Below are the code and all the weights of a small trained network. Each question names an input and a class and asks about switching units off, where a switched-off unit gives its printed mean instead of its output.

import numpy as np


def w(rows, s, z=0):
    codes = np.array(rows[::2]) - 128.0
    scale = np.full(codes.shape[1], s)
    scale[-1] = z or s
    return codes * scale


def f(y):
    return y / 2 * (1 + np.tanh(0.7978845608 * (y + 0.044715 * y**3)))


def log_softmax(a):
    a = a - a.max(-1, keepdims=True)
    return a - np.log(np.exp(a).sum(-1, keepdims=True))


def net(x, mask):
    res = np.array(x, float).reshape(1, 8) / 4 @ E
    y = f(res @ A[0][:, :-1].T + A[0][:, -1])
    res = res + np.where(mask, y, B[0][:, -1]) @ B[0][:, :-1]
    return log_softmax(res[-1] @ U[:, :-1].T + U[:, -1])


A, B = {}, {}
E = w([
[222,213,80,136,188,56,2,57,180,27,86,53],'x0',
[121,117,145,99,111,108,118,156,162,74,61,86],'x1',
[193,165,111,171,181,64,39,88,98,124,109,67],'x2',
[109,58,198,128,130,78,180,211,114,85,61,56],'x3',
[162,80,236,208,207,27,214,170,33,150,132,9],'x4',
[147,106,181,146,126,117,151,134,100,151,149,132],'x5',
[82,136,100,150,114,189,173,128,138,170,189,206],'x6',
[236,201,168,217,188,107,116,48,28,234,242,128],'x7',
],0.0084)
A[0] = w([
[212,127,143,135,162,95,89,128,89,110,144,83,2],'N0',
[99,122,120,102,120,117,85,114,187,41,45,124,122],'N1',
[116,140,106,135,118,159,115,80,131,166,158,164,22],'N2',
[79,76,169,116,124,113,254,195,100,137,112,100,76],'N3',
[119,109,100,96,107,121,107,120,171,69,83,93,157],'N4',
[193,148,140,170,178,54,93,96,115,122,107,62,107],'N5',
],0.01,0.0029)
B[0] = w([
[143,162,131,155,137,115,116,47,87,138,148,58,197],'N0',
[155,160,75,107,119,166,50,237,179,48,90,126,210],'N1',
[125,182,98,100,123,163,163,106,145,133,160,184,166],'N2',
[2,65,172,181,106,94,183,138,114,149,54,126,252],'N3',
[150,176,153,97,120,117,108,248,142,97,146,93,190],'N4',
[217,164,137,110,162,66,107,82,46,160,124,52,232],'N5',
],0.0075,0.02)
U = w([
[129,151,88,114,128,193,135,73,135,187,211,237,198],'0',
[203,153,132,141,165,56,94,66,75,131,142,79,205],'1',
[76,2,180,168,136,88,211,169,104,132,89,120,143],'2',
[149,143,94,83,138,128,73,210,163,41,108,128,10],'3',
],0.0099,0.0012)

Each question gives the input, the list of numbers given to net, and the class t.
The units are the neurons (one row each of A and B). Each row of codes is followed by its name. A weight is (code - 128) times the scale printed after its matrix; where a second scale follows, it is the last column's (A, B and U).
mask holds one flag per neuron, in row order. A switched-off neuron (its flag False) gives its mean, the last column of its row in B, instead of its output. The means were averaged over made-up inputs and are rounded, as every weight is.
A unit's drop is (log p(t) with every unit on - log p(t) with that unit switched off) / (log p(t) with every unit on - log p(t) with every unit switched off).
The circuit of an input: a set's keep is (log p(t) with only the set's units on - log p(t) with every unit switched off) / (log p(t) with every unit on - log p(t) with every unit switched off). Starting from all 6 units, units are removed one at a time, each time the one whose removal leaves the highest keep (on an exact tie, the one counted first), for as long as the keep stays at least 0.8.
circuit, biggest first: the units of the circuit, biggest drop first
top k neurons: the k neurons with the biggest drops, biggest first
drop when u is switched off: that unit's drop, to one decimal
input [-3,4,6,0,2,-1,-2,-3], class 3: circuit, biggest first -> [N3, N0]
input [6,-6,8,-7,-4,0,8,2], class 0: circuit, biggest first -> [N2]
input [2,6,-7,-3,-3,-2,-4,5], class 0: circuit, biggest first -> [N1, N5]
input [-5,-7,7,8,-7,0,-1,0], class 0: top 3 neurons -> [N3, N1, N5]
input [-5,4,1,-1,2,-5,5,7], class 0: circuit, biggest first -> [N3, N5]
input [-1,4,6,0,-5,5,5,0], class 0: circuit, biggest first -> [N1, N5, N3]
input [2,-3,3,-8,2,-2,-8,-5], class 3: top 2 neurons -> [N1, N4]
input [-2,-4,-2,3,-7,4,-7,4], class 0: top 2 neurons -> [N3, N5]
input [-4,1,7,8,0,2,-8,0], class 1: top 2 neurons -> [N5, N0]
input [-6,-3,2,5,-6,0,-4,4], class 0: drop when N5 is switched off -> 0.2
